Here is a tiny trained network, its code and every weight. The questions are about switching its units off for an input and a class, where a switched-off unit gives its printed mean instead of its output.

import numpy as np


def w(rows, s, z=0):
    codes = np.array(rows[::2]) - 128.0
    scale = np.full(codes.shape[1], s)
    scale[-1] = z or s
    return codes * scale


def norm(h):
    return h / np.sqrt((h * h).mean(-1, keepdims=True) + 1e-5)


def f(y):
    return np.maximum(y, 0)


def log_softmax(a):
    a = a - a.max(-1, keepdims=True)
    return a - np.log(np.exp(a).sum(-1, keepdims=True))


def net(x, mask):
    res = np.array(x, float).reshape(1, 8) / 4 @ E
    u = 0
    for l in range(3):
        y = f(norm(res) @ A[l][:, :-1].T + A[l][:, -1])
        res = res + np.where(mask[u : u + 11], y, B[l][:, -1]) @ B[l][:, :-1]
        u += 11
    return log_softmax(norm(res)[-1] @ U[:, :-1].T + U[:, -1])


A, B = {}, {}
E = w([
[96,85,84,13],'x0',
[130,130,129,125],'x1',
[45,82,150,117],'x2',
[128,131,127,135],'x3',
[127,129,132,129],'x4',
[127,130,123,133],'x5',
[128,127,129,131],'x6',
[76,255,137,65],'x7',
],0.0049)
A[0] = w([
[229,253,54,181,133],'0.n0',
[182,217,123,92,93],'0.n1',
[186,158,55,84,36],'0.n2',
[156,208,63,156,70],'0.n3',
[108,158,88,57,107],'0.n4',
[109,132,217,250,167],'0.n5',
[118,64,77,157,46],'0.n6',
[145,140,184,128,127],'0.n7',
[69,127,142,54,102],'0.n8',
[3,89,159,150,2],'0.n9',
[44,157,69,171,163],'0.n10',
],0.0046,0.0037)
B[0] = w([
[131,81,148,68,254],'0.n0',
[131,55,158,119,186],'0.n1',
[181,139,163,170,145],'0.n2',
[158,90,159,95,162],'0.n3',
[173,102,175,129,175],'0.n4',
[106,68,100,73,247],'0.n5',
[193,64,195,132,144],'0.n6',
[128,114,111,118,149],'0.n7',
[139,66,147,145,170],'0.n8',
[1,45,187,56,141],'0.n9',
[97,67,187,47,178],'0.n10',
],0.0054,0.0036)
A[1] = w([
[137,89,100,3,161],'1.n0',
[125,173,175,72,177],'1.n1',
[143,163,153,195,102],'1.n2',
[138,33,148,139,240],'1.n3',
[158,201,75,147,74],'1.n4',
[136,90,122,76,172],'1.n5',
[188,159,210,170,211],'1.n6',
[170,126,117,126,156],'1.n7',
[80,242,98,107,6],'1.n8',
[172,154,114,117,3],'1.n9',
[89,162,253,244,129],'1.n10',
],0.0072,0.0027)
B[1] = w([
[116,190,71,209,246],'1.n0',
[120,82,175,212,195],'1.n1',
[113,136,53,48,135],'1.n2',
[94,231,171,166,254],'1.n3',
[148,45,179,93,129],'1.n4',
[138,164,132,170,205],'1.n5',
[100,182,29,105,181],'1.n6',
[88,98,202,149,159],'1.n7',
[191,94,230,143,140],'1.n8',
[203,55,101,143,131],'1.n9',
[73,146,2,35,163],'1.n10',
],0.0055,0.0067)
A[2] = w([
[153,136,175,87,147],'2.n0',
[100,179,176,63,4],'2.n1',
[110,189,140,48,109],'2.n2',
[189,148,131,161,189],'2.n3',
[142,76,97,187,59],'2.n4',
[111,138,59,122,86],'2.n5',
[87,142,1,92,102],'2.n6',
[236,146,128,92,115],'2.n7',
[216,121,123,74,54],'2.n8',
[139,189,183,22,129],'2.n9',
[203,130,109,47,117],'2.n10',
],0.0091,0.0037)
B[2] = w([
[121,116,153,155,141],'2.n0',
[193,65,138,119,159],'2.n1',
[253,118,123,164,187],'2.n2',
[68,131,175,62,255],'2.n3',
[200,142,209,140,168],'2.n4',
[181,197,77,93,156],'2.n5',
[200,186,19,100,190],'2.n6',
[21,36,122,73,174],'2.n7',
[28,58,113,60,136],'2.n8',
[209,46,134,217,179],'2.n9',
[23,73,88,83,141],'2.n10',
],0.0061,0.0045)
U = w([
[233,58,233,192,143],'0',
[15,21,125,2,192],'1',
[208,193,18,77,164],'2',
[108,152,168,161,154],'3',
[123,165,168,159,50],'4',
[125,158,162,146,64],'5',
[142,172,170,143,5],'6',
],0.0066,0.0025)

Each question gives the input, the list of numbers given to net, and the class t.
The units are the neurons (one row each of A and B). Each row of codes is followed by its name. A weight is (code - 128) times the scale printed after its matrix; where a second scale follows, it is the last column's (A, B and U).
mask holds one flag per neuron, layer by layer. A switched-off neuron (its flag False) gives its mean, the last column of its row in B, instead of its output. The means were averaged over made-up inputs and are rounded, as every weight is.
A unit's drop is (log p(t) with every unit on - log p(t) with that unit switched off) / (log p(t) with every unit on - log p(t) with every unit switched off).
The circuit of an input: a set's keep is (log p(t) with only the set's units on - log p(t) with every unit switched off) / (log p(t) with every unit on - log p(t) with every unit switched off). Starting from the 12 units with the biggest drops (on a tie, the unit counted first), units are removed one at a time, each time the one whose removal leaves the highest keep (on an exact tie, the one counted first), for as long as the keep stays at least 0.8.
units of the circuit, in order: the units of the circuit, biggest drop first
most important unit: the unit with the biggest drop
top k neurons: the k neurons with the biggest drops, biggest first
k most important neurons of layer l: the k neurons of layer l with the biggest drops, biggest first
input [-6,-8,8,6,-2,-7,2,-1], class 1: units of the circuit, in order -> 1.n10
input [6,-6,5,-3,-3,-1,-4,-4], class 2: units of the circuit, in order -> 1.n0, 2.n6
input [-6,5,3,-5,-4,2,-5,-5], class 2: units of the circuit, in order -> 1.n10, 1.n1, 1.n6
input [-8,8,0,5,3,5,3,8], class 0: units of the circuit, in order -> 1.n8, 1.n0, 2.n9
input [-7,-1,5,-2,1,6,4,4], class 2: units of the circuit, in order -> 1.n10, 2.n6
input [-7,-5,6,-5,6,-8,1,-1], class 2: top 2 neurons -> 1.n10, 0.n0
input [-7,3,8,-8,-8,-8,-1,6], class 1: top 3 neurons -> 1.n3, 1.n10, 1.n0
input [-1,-5,4,2,-1,-4,0,6], class 0: 2 most important neurons of layer 0 -> 0.n5, 0.n0
input [-8,-3,-8,-7,5,2,-5,2], class 1: top 2 neurons -> 1.n0, 1.n3
input [6,5,0,-2,5,-1,4,5], class 2: top 2 neurons -> 1.n0, 1.n3
input [1,-4,-6,-2,-6,7,1,1], class 1: top 3 neurons -> 2.n7, 2.n3, 0.n2
input [-7,3,-8,2,-5,-2,8,7], class 1: 3 most important neurons of layer 2 -> 2.n7, 2.n10, 2.n8
input [6,5,1,-5,-5,-3,4,6], class 0: 3 most important neurons of layer 1 -> 1.n6, 1.n10, 1.n8
input [2,7,2,7,-7,0,8,-4], class 4: most important unit -> 1.n3
input [5,1,-3,-8,0,7,5,-3], class 6: 2 most important neurons of layer 1 -> 1.n10, 1.n6
input [1,3,0,-1,0,3,6,6], class 0: 2 most important neurons of layer 0 -> 0.n5, 0.n10
input [6,-3,-4,4,7,2,-1,0], class 3: 4 most important neurons of layer 1 -> 1.n10, 1.n6, 1.n0, 1.n7
input [-3,8,-8,6,1,5,7,-4], class 1: top 2 neurons -> 1.n0, 1.n1
input [4,3,7,-3,-4,-1,8,0], class 4: 2 most important neurons of layer 0 -> 0.n5, 0.n0
input [2,-4,-7,6,8,-6,-4,8], class 0: most important unit -> 2.n9
input [-1,0,-7,-3,1,-2,2,-1], class 1: 2 most important neurons of layer 2 -> 2.n7, 2.n3
